Moves between nodes:
J711 % J373
J711 @ J921
J711 ~ J121
J711 ! J729
J711 $ J464
J711 § J997
J45 % J855
J45 @ J247
J45 ~ J33
J45 ! J961
J45 $ J516
J45 § J792
J654 % J643
J654 @ J698
J654 ~ J489
J654 ! J389
J654 $ J369
J654 § J57
J998 % J107
J998 @ J300
J998 ~ J432
J998 ! J131
J998 $ J471
J998 § J881
J516 % J997
J516 @ J181
J516 ~ J128
J516 ! J818
J516 $ J45
J516 § J373
J921 % J543
J921 @ J711
J921 ~ J326
J921 ! J701
J921 $ J906
J921 § J703
J103 % J440
J103 @ J818
J103 ~ J422
J103 ! J181
J103 $ J735
J103 § J498
J37 % J698
J37 @ J643
J37 ~ J366
J37 ! J578
J37 $ J740
J37 § J71
J107 % J998
J107 @ J422
J107 ~ J818
J107 ! J128
J107 $ J71
J107 § J740
J961 % J268
J961 @ J735
J961 ~ J71
J961 ! J45
J961 $ J818
J961 § J366
J422 % J300
J422 @ J107
J422 ~ J103
J422 ! J145
J422 $ J946
J422 § J831
J326 % J25
J326 @ J121
J326 ~ J921
J326 ! J369
J326 $ J389
J326 § J953
J121 % J905
J121 @ J326
J121 ~ J711
J121 ! J881
J121 $ J950
J121 § J131
J946 % J57
J946 @ J71
J946 ~ J735
J946 ! J24
J946 $ J422
J946 § J643
J389 % J706
J389 @ J950
J389 ~ J906
J389 ! J654
J389 $ J326
J389 § J973
J432 % J818
J432 @ J440
J432 ~ J998
J432 ! J997
J432 $ J268
J432 § J729
J373 % J711
J373 @ J543
J373 ~ J905
J373 ! J61
J373 $ J792
J373 § J516
J950 % J578
J950 @ J389
J950 ~ J464
J950 ! J698
J950 $ J121
J950 § J727
J184 % J247
J184 @ J855
J184 ~ J973
J184 ! J817
J184 $ J703
J184 § J906
J727 % J33
J727 @ J973
J727 ~ J855
J727 ! J471
J727 $ J131
J727 § J950
J247 % J184
J247 @ J45
J247 ~ J24
J247 ! J735
J247 $ J181
J247 § J867
J369 % J831
J369 @ J881
J369 ~ J701
J369 ! J326
J369 $ J654
J369 § J300
J71 % J471
J71 @ J946
J71 ~ J961
J71 ! J33
J71 $ J107
J71 § J37
J33 % J727
J33 @ J24
J33 ~ J45
J33 ! J71
J33 $ J128
J33 § J578
J735 % J817
J735 @ J961
J735 ~ J946
J735 ! J247
J735 $ J103
J735 § J357
J906 % J867
J906 @ J464
J906 ~ J389
J906 ! J489
J906 $ J921
J906 § J184
J25 % J326
J25 @ J905
J25 ~ J543
J25 ! J831
J25 $ J706
J25 § J145
J997 % J516
J997 @ J703
J997 ~ J131
J997 ! J432
J997 $ J855
J997 § J711
J703 % J181
J703 @ J997
J703 ~ J953
J703 ! J440
J703 $ J184
J703 § J921
J464 % J792
J464 @ J906
J464 ~ J950
J464 ! J615
J464 $ J711
J464 § J855
J706 % J389
J706 @ J578
J706 ~ J867
J706 ! J643
J706 $ J25
J706 § J24
J300 % J422
J300 @ J998
J300 ~ J440
J300 ! J953
J300 $ J57
J300 § J369
J543 % J921
J543 @ J373
J543 ~ J25
J543 ! J498
J543 $ J867
J543 § J181
J57 % J946
J57 @ J471
J57 ~ J817
J57 ! J973
J57 $ J300
J57 § J654
J831 % J369
J831 @ J740
J831 ~ J498
J831 ! J25
J831 $ J643
J831 § J422
J701 % J498
J701 @ J729
J701 ~ J369
J701 ! J921
J701 $ J489
J701 § J440
J24 % J973
J24 @ J33
J24 ~ J247
J24 ! J946
J24 $ J145
J24 § J706
J953 % J145
J953 @ J131
J953 ~ J703
J953 ! J300
J953 $ J973
J953 § J326
J489 % J357
J489 @ J615
J489 ~ J654
J489 ! J906
J489 $ J701
J489 § J817
J471 % J71
J471 @ J57
J471 ~ J268
J471 ! J727
J471 $ J998
J471 § J698
J973 % J24
J973 @ J727
J973 ~ J184
J973 ! J57
J973 $ J953
J973 § J389
J145 % J953
J145 @ J128
J145 ~ J181
J145 ! J422
J145 $ J24
J145 § J25
J366 % J615
J366 @ J357
J366 ~ J37
J366 ! J792
J366 $ J61
J366 § J961
J881 % J740
J881 @ J369
J881 ~ J729
J881 ! J121
J881 $ J698
J881 § J998
J792 % J464
J792 @ J867
J792 ~ J578
J792 ! J366
J792 $ J373
J792 § J45
J181 % J703
J181 @ J516
J181 ~ J145
J181 ! J103
J181 $ J247
J181 § J543
J729 % J61
J729 @ J701
J729 ~ J881
J729 ! J711
J729 $ J615
J729 § J432
J61 % J729
J61 @ J498
J61 ~ J740
J61 ! J373
J61 $ J366
J61 § J818
J357 % J489
J357 @ J366
J357 ~ J643
J357 ! J867
J357 $ J498
J357 § J735
J905 % J121
J905 @ J25
J905 ~ J373
J905 ! J740
J905 $ J578
J905 § J128
J128 % J131
J128 @ J145
J128 ~ J516
J128 ! J107
J128 $ J33
J128 § J905
J817 % J735
J817 @ J268
J817 ~ J57
J817 ! J184
J817 $ J440
J817 § J489
J818 % J432
J818 @ J103
J818 ~ J107
J818 ! J516
J818 $ J961
J818 § J61
J131 % J128
J131 @ J953
J131 ~ J997
J131 ! J998
J131 $ J727
J131 § J121
J498 % J701
J498 @ J61
J498 ~ J831
J498 ! J543
J498 $ J357
J498 § J103
J740 % J881
J740 @ J831
J740 ~ J61
J740 ! J905
J740 $ J37
J740 § J107
J643 % J654
J643 @ J37
J643 ~ J357
J643 ! J706
J643 $ J831
J643 § J946
J698 % J37
J698 @ J654
J698 ~ J615
J698 ! J950
J698 $ J881
J698 § J471
J578 % J950
J578 @ J706
J578 ~ J792
J578 ! J37
J578 $ J905
J578 § J33
J440 % J103
J440 @ J432
J440 ~ J300
J440 ! J703
J440 $ J817
J440 § J701
J855 % J45
J855 @ J184
J855 ~ J727
J855 ! J268
J855 $ J997
J855 § J464
J615 % J366
J615 @ J489
J615 ~ J698
J615 ! J464
J615 $ J729
J615 § J268
J268 % J961
J268 @ J817
J268 ~ J471
J268 ! J855
J268 $ J432
J268 § J615
J867 % J906
J867 @ J792
J867 ~ J706
J867 ! J357
J867 $ J543
J867 § J247

The rows follow the links: the fewer symbols apart two nodes are, the more alike their rows tend to be.

Each row is also shifted at random along 4 hidden directions that mean nothing.

Each row, then its node:
51 102 109 86 62 188 149 -140 29 8 -61 -44 58 34 65 34 -112 -14 -62 -27 40 8 -91 12 306 -168 -75 25 -115 47 104 119 -57 145 -22 -66 -169 39 -69 -81 -48 7 171 -79: J432
49 -136 65 96 -71 125 149 78 -20 -10 -85 -116 -115 -150 -200 -18 -62 81 29 219 43 -27 52 -57 273 -25 183 164 -25 -16 36 183 -63 -8 62 -131 -161 80 -16 -85 18 -15 -70 -18: J131
-44 -69 19 -86 -45 56 -37 131 -51 -28 -132 75 -11 -11 -145 -11 -19 -44 67 55 -49 22 86 31 23 0 34 -77 -27 16 37 7 45 35 -112 55 80 52 -61 39 45 57 -7 -76: J247
94 -174 0 31 -188 80 -25 151 -92 19 -96 -108 -135 -127 -233 30 -112 50 54 99 67 -89 158 24 -41 -34 24 76 26 -55 3 136 137 140 62 -91 -18 88 -34 -76 11 -98 -3 -56: J950
19 -148 -51 43 -22 -99 42 122 74 51 75 -18 -32 -47 -86 -129 71 -111 -74 38 1 -81 -7 -49 67 122 104 31 108 -9 -69 -33 -146 -55 29 107 17 -48 34 11 74 48 -36 96: J326
-3 60 56 -10 -89 117 29 -24 -132 57 -89 2 -204 55 -113 -37 1 -12 85 139 -62 50 98 -23 -133 13 53 -51 -58 -48 27 28 -54 -4 -31 -157 38 -16 -157 43 43 81 -47 17: J516
-91 -1 -28 -21 14 -15 9 -136 128 -7 -49 -41 84 20 70 -18 56 3 -2 154 116 -27 -2 -133 169 -56 31 69 -10 11 -24 58 59 -83 -82 38 -176 68 65 139 43 29 -31 29: J831
9 52 -56 -55 -116 107 -115 -192 -118 -4 68 59 14 101 63 14 -76 -17 83 -31 -2 17 47 31 -230 -94 -54 -45 -150 25 20 -68 246 125 -38 -17 -6 -52 -66 89 76 37 -72 -54: J792
-70 -185 -59 -20 -10 -11 68 348 -9 27 -133 -73 -208 -179 -242 -48 75 100 43 137 -99 -56 106 -97 117 161 173 29 213 -77 -71 89 -137 -52 -53 6 198 83 -19 2 73 37 -33 93: J145
-49 83 50 10 -138 -3 -47 -166 -24 12 45 31 -141 -6 94 51 -34 34 79 -19 29 -59 -34 112 -225 -110 10 -136 22 -19 91 50 -31 126 65 -174 -66 -50 -58 -33 21 -54 -3 -58: J729
-129 140 6 -7 53 -98 -38 -201 110 -103 -102 30 163 48 241 68 -20 12 -106 -11 98 87 -64 -31 164 -128 -140 -33 -35 28 156 56 76 -4 -130 -16 -227 102 77 -22 -55 92 103 -66: J498
141 5 55 73 -191 38 -83 -76 6 23 73 20 83 -5 49 56 -77 46 123 1 39 -23 45 45 -97 -53 64 39 -136 -44 -17 5 150 80 166 -46 -191 -29 -6 -46 53 -124 -78 -56: J698
16 -101 -78 18 -67 -48 -12 124 -48 -66 25 -15 -111 -48 -34 107 -25 99 13 22 -1 7 70 50 -101 21 44 45 -16 -5 -25 53 101 -74 1 -5 55 79 -47 60 70 -8 -64 -75: J578
14 80 74 -35 59 -65 1 -5 67 -15 30 87 10 -15 -13 -50 72 -73 -31 -14 -49 -14 -84 -25 -42 33 118 -107 139 -5 6 -74 -175 -24 -31 -29 101 -106 -5 -33 6 -24 49 -7: J440
-3 -103 -22 -22 18 -61 70 -118 111 -46 45 59 310 -15 -29 -85 29 3 -33 111 132 57 -48 -55 427 6 157 116 -141 123 0 -67 34 -190 9 298 -153 53 -4 102 -72 3 -156 62: J643
-5 27 80 52 74 31 -46 28 -123 -26 -64 -84 -114 -63 96 46 -21 131 17 -17 -10 72 -42 -109 -65 -41 -67 29 7 -68 15 91 -30 2 30 -156 -64 149 13 48 2 98 53 -86: J128
4 -70 -36 69 77 -64 160 28 18 130 62 -82 -140 -72 -135 -86 23 -129 -118 -5 65 -50 -22 70 166 73 206 65 16 108 -26 68 -252 -52 45 151 139 -65 -67 -19 -115 26 -69 160: J711
37 -45 -20 -38 98 7 9 80 -111 93 28 -87 -23 -9 -86 24 74 78 -10 -57 -78 55 19 -52 -88 14 -105 64 -61 37 -70 -10 109 8 -14 0 111 90 53 70 -16 37 38 12: J33
-34 -45 -48 -40 153 -72 -23 106 -48 59 47 -1 103 12 20 -53 90 0 -25 -124 -165 33 -1 -62 -176 49 -150 27 77 21 -99 -143 98 -114 -31 86 167 -48 41 37 39 -55 49 74: J946
138 -71 -12 24 118 55 31 193 -47 20 -89 -87 -67 -234 -126 88 -23 110 -72 -26 -35 21 -26 59 45 49 13 65 92 26 42 159 -8 1 83 -42 125 71 36 -119 -120 -38 109 -90: J727

From each start, follow one symbol. Which node do you reach?
Answers are names.
new walk
112 98 9 -10 111 4 60 86 9 -25 -86 -33 -1 -115 -85 118 -75 69 -30 -105 -22 56 5 136 81 -35 -61 -63 25 85 39 66 -84 62 6 -19 76 4 -21 -24 -126 -134 93 -36
~ -> J471
new walk
77 -37 -13 6 5 107 6 103 -21 95 -5 -34 -71 -64 -163 -48 5 -7 -30 -75 -56 -70 33 104 -151 34 19 -34 -12 76 -46 -42 -37 46 14 -5 142 -69 -59 -55 -23 -30 17 24
§ -> J464
new walk
-26 43 -47 -34 -24 -62 15 -124 25 -4 55 -34 11 22 -82 39 -45 -45 81 34 85 21 126 52 123 -14 148 6 -87 205 84 50 -21 -47 -3 55 -3 -133 -138 44 -55 -81 -152 46
% -> J615
new walk
-41 -96 56 3 -177 -9 35 66 96 -68 -59 -64 -72 -121 -119 -34 -87 64 67 193 84 -82 113 -14 152 24 192 34 120 -9 27 131 -93 10 64 -95 -101 6 -32 -40 79 -121 -100 20
$ -> J654
new walk
-6 -17 63 -24 25 8 -33 63 -25 -80 -26 -14 -89 -25 -44 74 -61 154 70 27 -78 85 52 -25 12 -16 -51 71 -50 29 40 21 102 -32 126 -71 50 -23 -74 19 77 -28 0 2
@ -> J946
new walk
-79 134 -23 -67 120 -46 -63 -9 -19 -88 -7 147 133 84 94 19 91 -48 41 -149 -89 79 -42 12 -45 13 -23 -143 -26 -62 -8 -147 53 -65 -133 56 123 -78 24 42 -26 -37 51 12
$ -> J103
new walk
-77 7 -76 -95 125 -154 13 179 60 -37 -51 -21 -73 -74 97 20 152 98 28 -122 -132 90 -35 -112 -133 162 -113 -36 223 -87 -56 -5 -157 -119 -23 -56 212 16 29 -28 30 14 75 71
% -> J300
new walk
13 43 36 -49 76 36 -6 -150 -31 45 -16 -21 88 101 -50 18 -13 -42 -1 -3 -27 67 -64 -8 24 -45 21 1 -183 101 110 -97 14 -46 -5 107 69 -120 -74 81 -35 -51 -70 -20
$ -> J818
new walk
-25 42 27 -10 -50 -35 68 -143 50 -26 159 -32 -6 139 61 74 -17 -14 105 159 114 -9 -14 -114 5 2 202 116 -131 30 12 -125 0 -124 133 69 -123 -73 -42 103 57 -29 -204 118
! -> J905
new walk
-61 56 -64 26 87 -153 85 -129 52 81 117 -22 -53 104 100 30 80 -37 29 -89 -8 32 -24 -19 -88 57 15 -62 1 59 -43 -141 -62 -102 1 74 65 -200 -72 123 -38 43 -81 130
$ -> J366
new walk
54 74 49 20 50 0 0 -189 98 -98 -46 94 293 -1 138 29 -20 -42 -164 6 199 -6 -115 108 337 -218 -110 3 -81 108 117 60 50 -17 -57 97 -150 60 54 -79 -217 -50 102 -47
@ -> J615
new walk
-130 3 -30 -9 11 -36 -3 -128 27 -32 -64 70 84 75 -24 -68 38 -152 -106 75 107 16 -28 -38 159 -76 -36 25 -87 41 41 8 44 -16 -134 91 -120 36 20 29 41 147 -5 -5
! -> J498
new walk
-122 35 46 -25 63 1 -15 -123 21 15 10 -10 73 76 36 -56 82 -62 24 -27 -90 40 -31 -88 -22 -21 -90 -51 -30 13 -9 -150 -50 -64 -122 33 30 -69 -19 101 10 50 98 11
$ -> J735
new walk
-59 42 -46 20 22 -35 -12 -91 -55 -77 42 -48 -88 -9 88 53 -14 17 -46 -98 59 45 -19 26 -31 -54 -39 -3 -5 16 79 109 -86 19 -45 -62 54 92 -22 90 -43 117 11 -22
% -> J711
new walk
58 -81 -79 31 -56 -53 -76 264 44 -74 -67 79 -147 -166 -48 57 27 92 -56 -118 -32 -37 33 65 -173 13 -147 -84 190 -144 -62 118 109 111 -6 -52 83 125 76 -134 -18 -35 152 -90
~ -> J906
new walk
-83 -40 -62 76 75 -105 97 8 26 66 139 -150 -71 36 -28 -38 101 -81 -100 3 34 5 -87 -84 37 96 106 28 -26 -5 -81 -56 -61 -173 69 127 82 -34 24 126 -8 102 -86 200
@ -> J25
new walk
105 -51 26 2 -48 -41 -88 211 1 -19 66 93 43 -4 7 -12 -41 67 113 -82 -139 2 48 -6 -191 109 -74 -70 155 -96 -41 -46 50 38 93 -13 76 -53 68 -86 61 -145 93 -10
! -> J973
